Q:
[[ -1  -6  10 -13   6  14]
 [ 14 -11  -3  28  19  -4]
 [ 10  16 -31  -3  12 -20]
 [ 30   3   4  13 -27  -9]
 [ -7  -3  -5  -5   3  17]
 [  1  -8  17   4  18   8]]
A: 10

Q:
[[-16 -17 -27  11   6  -8  -1   0  22   4  35]
 [ 26  12  25   1 -19   1   8  -3 -22   4 -34]
 [ 18   6  19  -3  -9   8   3   3 -20  -2 -28]
 [ -6  -9  -3  -9  13  16  -7  12  -5 -10   0]
 [ 23   7  15   9 -22  -8  10  -7 -12   9 -21]
 [ 12  10  22 -12   0  14  -2   5 -22  -8 -31]
 [-24  -7 -23   2  14  -9  -5  -3  25   1  35]
 [ 25  -9   1  22 -29 -11  14  -4  -5  15  -5]
 [ 12   7  18  -8  -2  12   0   5 -19  -6 -26]
 [-13  25  15 -21  17   2  -9  -5  -2 -10 -12]
 [ 24  -9  -1  24 -30 -14  15  -6  -2  17  -2]]
A: 18

Q:
[[ 17  -5  17  -4   6  15   0  -5  -7]
 [-16  -1  -6   6   4  -2   5  10  -3]
 [ 21   3   2  -7 -11  -4 -10 -13   7]
 [ 34   0   8   3 -13  -1 -17  -3   2]
 [ 21  -6  17   3   3  14  -5   2  -9]
 [ 32   3   6  -6 -14  -2 -15 -13   7]
 [ -1  11 -20  -4 -19 -25 -10  -9  18]
 [  2   7 -19  11 -20 -24 -14   8  11]]
A: 21

Q:
[[ -2 -16  -1  -4 -22   3 -13 -11   8  25 -14   5  12 -10 -11 -12]
 [ -7 -21  -8   5   9  -4   8   5   2  -2 -17  22 -33   7 -13  19]
 [-13  10  15  16 -18   0  -3 -16  -7  -5  35  23   3  -3   3   4]
 [  7 -27 -17  -4   3   2   1  -6  -1  16 -27   4  10  -6 -11  -1]
 [ -1   5   0  -6  20  -5   7  17   7 -16 -20  -6 -35  11  -2   8]
 [  4   3   3   6 -19   4  -7 -18  -8  13  24   2  25 -10   5  -9]
 [-11 -19  -1   8  -1  -4   2   1   4   5 -11  26 -34   6 -14  18]
 [ -8 -22  -8   7   6  -4   7   3   3   2 -17  25 -34   7 -14  20]
 [  3  11   1   1  21  -3  16  12  -8 -26  12  -6 -11  10   7  16]
 [ -1  -9  -6  16  11  -2  17 -12 -12 -21  22  24  -6   6   2  24]
 [-13  10  15  16 -18   0  -3 -15  -6  -4  35  24   1  -3   2   5]]
A: -13

Q:
[[-17   0 -14 -18  -5  20]
 [ -3   1  -2  -3   0   3]
 [ -6   3   1  -5  24  -8]
 [  4   3   7   6  16 -13]
 [ -4   0  -3  -3  -3   6]
 [  6  -1   3   7 -13   2]
 [ -4  -3  -8  -4 -31  22]
 [  3   2   6   5  18 -13]
 [  1  -1  -1   1 -12   6]
 [  6   2   8   8  12 -13]]
A: -6

Q:
[[  7  -9 -17  -4  -8   4]
 [-11   9  32   8   9  -3]
 [  8  -2 -26  -5  -3   2]
 [  0  16 -20   0  12  -2]
 [  0  15 -28   8  16   8]
 [  7  -6 -19  -5  -7   2]
 [ -2  18 -27  16  22  15]]
A: 8

Q:
[[  3  -1  12 -10 -18  22  -8  19  -3  17   5  -7  27 -10  13   8]
 [  3   7  -5  17  24 -15  14 -12   9 -10   1  13 -20  16  -6  -1]
 [  0   0   0   0   0   0   0   0   0   0   0   0   0   0   0   0]
 [  0   0   0   0   0   0   0   0   0   0   0   0   0   0   0   0]
 [  3   7  -5  17  24 -15  14 -12   9 -10   1  14 -20  16  -6  -1]
 [  3   7  -5  17  24 -15  14 -12   9 -10   1  13 -20  16  -6  -1]
 [  3   8  -6  18  26 -16  15 -13  10 -11   1  15 -22  17  -6  -2]
 [  3   7  -5  16  23 -15  14 -11   9 -10   1  13 -20  16  -6  -1]
 [  3  -1  13 -13 -21  24 -10  20  -4  19   5  -9  30 -12  14   8]]
A: 0

Q:
[[-20  -1 -13  -2  -7  13   9  -9   0 -14   8   6]
 [-11  15  -6 -26 -18 -11 -11  -5   0 -29   9  13]
 [  7  16  -4   3  -3   0  -5 -13  -2  10   9   6]
 [ 22   2  14  -2  25 -23  -9  18  28  13   0  -5]
 [ -3  12  -4  -7 -13  14  -1 -11 -14  -6  11  14]
 [-20 -19   7  14   1  12  25  13 -11   6 -13 -28]]
A: 7

Q:
[[ -1 -14  -1  13 -18  13 -12   1  14   8 -22  -3]
 [  9 -12 -11  -8  -9 -20   1  11 -16   3   9 -11]
 [  5  -1   0 -15  -7  11 -29   5  20  -1  10  -7]
 [ -1   4   1  -6  -1 -14  -8  -2  -3  -5  -3  10]
 [ -1  -1 -22  -8  -3  -8  -6  -3  -3 -12  -2 -10]
 [ 14 -17   5  -9 -19   0  -3   3   5   3   2  -5]
 [  6  -2  22  -7   4  -5   6  -3  -7   4  -6   4]
 [ 10   0   0  -1   4 -16  -3   5   9  -5  -2   0]]
A: 5
---
(32, 37, 31, 23)	32
(-36, -20, -5, -4, -2, -18, 36)	-36
(-2, 20, 1, 0, -29, -23, 34)	-2
(-32, 10, -18, -2, 0, -21)	-32
(-37, -30, -4, -12, 17, 11)	-37
(10, 27, -11, -23)	10
(36, 0, 13, -22, -4)	36
(-13, -14, 4, -29)	-13
(0, -1, -35, 1)	0
(-35, 0, 2, -17, 6)	-35
---
[[  7 -34   8  19 -28  37]
 [  9 -20   8  12 -13  23]] 37

[[  0  -5  11 -19  18]
 [-26 -10  -9  -1  -4]
 [-27  -2  16   3  -2]] -4

[[15 -4 35 12 16 18 14]
 [ 2  0 14 12 16 13 14]] 14

[[ 13  16  -2   1 -24 -25 -29]
 [ 23  16  -9   1 -12 -24 -32]
 [ 25  12 -32   1  20   4 -26]] -32

[[ -3 -27  -7 -19]
 [  5 -35 -13 -19]] -19

[[ 34   2  21  14 -19  34]
 [ -1  12  13  16  -3  -1]
 [ -7  -9   6  12   8  -7]] -1

[[ -1 -23  12  -2  -6 -24  -3]
 [ -5 -16  35 -16   3 -17  13]] -3

[[ 16  -4 -10  17 -14   3  12]
 [-26 -36  -3  32  31  -5 -35]] 12

[[  5 -24  -3  18   7]
 [  4  16  -6  11  -1]
 [-11   9  -6  29   0]] -1

[[ 12  30  -8  23]
 [ 18 -13  -5 -20]] 23
---
[ -62.17 -101.50   26.29    7.64  123.88  -55.04] | -62.17, -55.04

[-1.066  1.536  1.589  0.960  1.484] | -1.066, 1.484

[[ 14.456  15.258   9.734 -14.222 -11.881   8.071]
 [ 23.664   6.319  22.749 -22.626  10.271  -8.901]
 [-13.766  14.780  11.958  11.350  23.387 -19.824]] | 14.456, -19.824

[-0.14  0.12  0.04  0.13] | -0.14, 0.13

[-1.0  1.7 -1.1 -1.1] | -1.0, -1.1

[ 1.56  0.96 -1.11 -0.21 -0.46] | 1.56, -0.46

[ 1.5 -1.6 -1.0  0.8] | 1.5, 0.8

[[ 0.17  0.01  0.17  0.04 -0.22  0.05]
 [-0.10  0.02  0.03  0.07 -0.06  0.07]] | 0.17, 0.07

[[-1.69 -0.97 -1.79 -0.88  1.28]
 [-1.67  0.68 -1.83 -0.04 -0.30]
 [-1.72 -1.80 -1.77  0.85 -1.79]] | -1.69, -1.79
---
[-1, -33, 1, -28] → 1, -33

[[-23, -36, 2, -35, 13, -16],
 [-19, -38, -3, -25, 18, -16]] → 18, -38

[[0, 1, 2, -2],
 [-1, 0, -36, 0]] → 2, -36

[-35, 37, 0, -10, -4, -6] → 37, -35

[-16, 9, 20, 28, -20, -19] → 28, -20

[15, 18, 25, -7, 29, 18] → 29, -7

[15, 9, 34, 16, 3] → 34, 3

[-28, 11, 18, 3, -14] → 18, -28
---
Q: [6 3 8 2 7]
A: 8
Q: [65 53 52 14  3 48 86]
A: 52
Q: [902 484 176 402]
A: 176
Q: [611 947 400 241]
A: 400
Q: [  8 114 245 162 167]
A: 245
Q: [116 103  35 205  19  33]
A: 35
---
[[49 97 60 91 41]
 [43 59 13 57 25]
 [45 24 49 45 27]]	97, 91

[8649 4734 2814 3130 5560 1277]	8649, 5560

[-26  42  21  28 -17  12]	42, 28

[4142 4209 9015 1083]	9015, 4209

[[162 211 118 203 143 160]
 [152 132 161 180 142 148]
 [147  32 159 145 146 103]]	211, 203

[[7605 6784 5866 3393 6102]
 [5339 6129 6290 5477 8479]
 [5663 4284 2587 4946 3333]]	8479, 7605

[7078 3747 8560 1855 1707]	8560, 7078
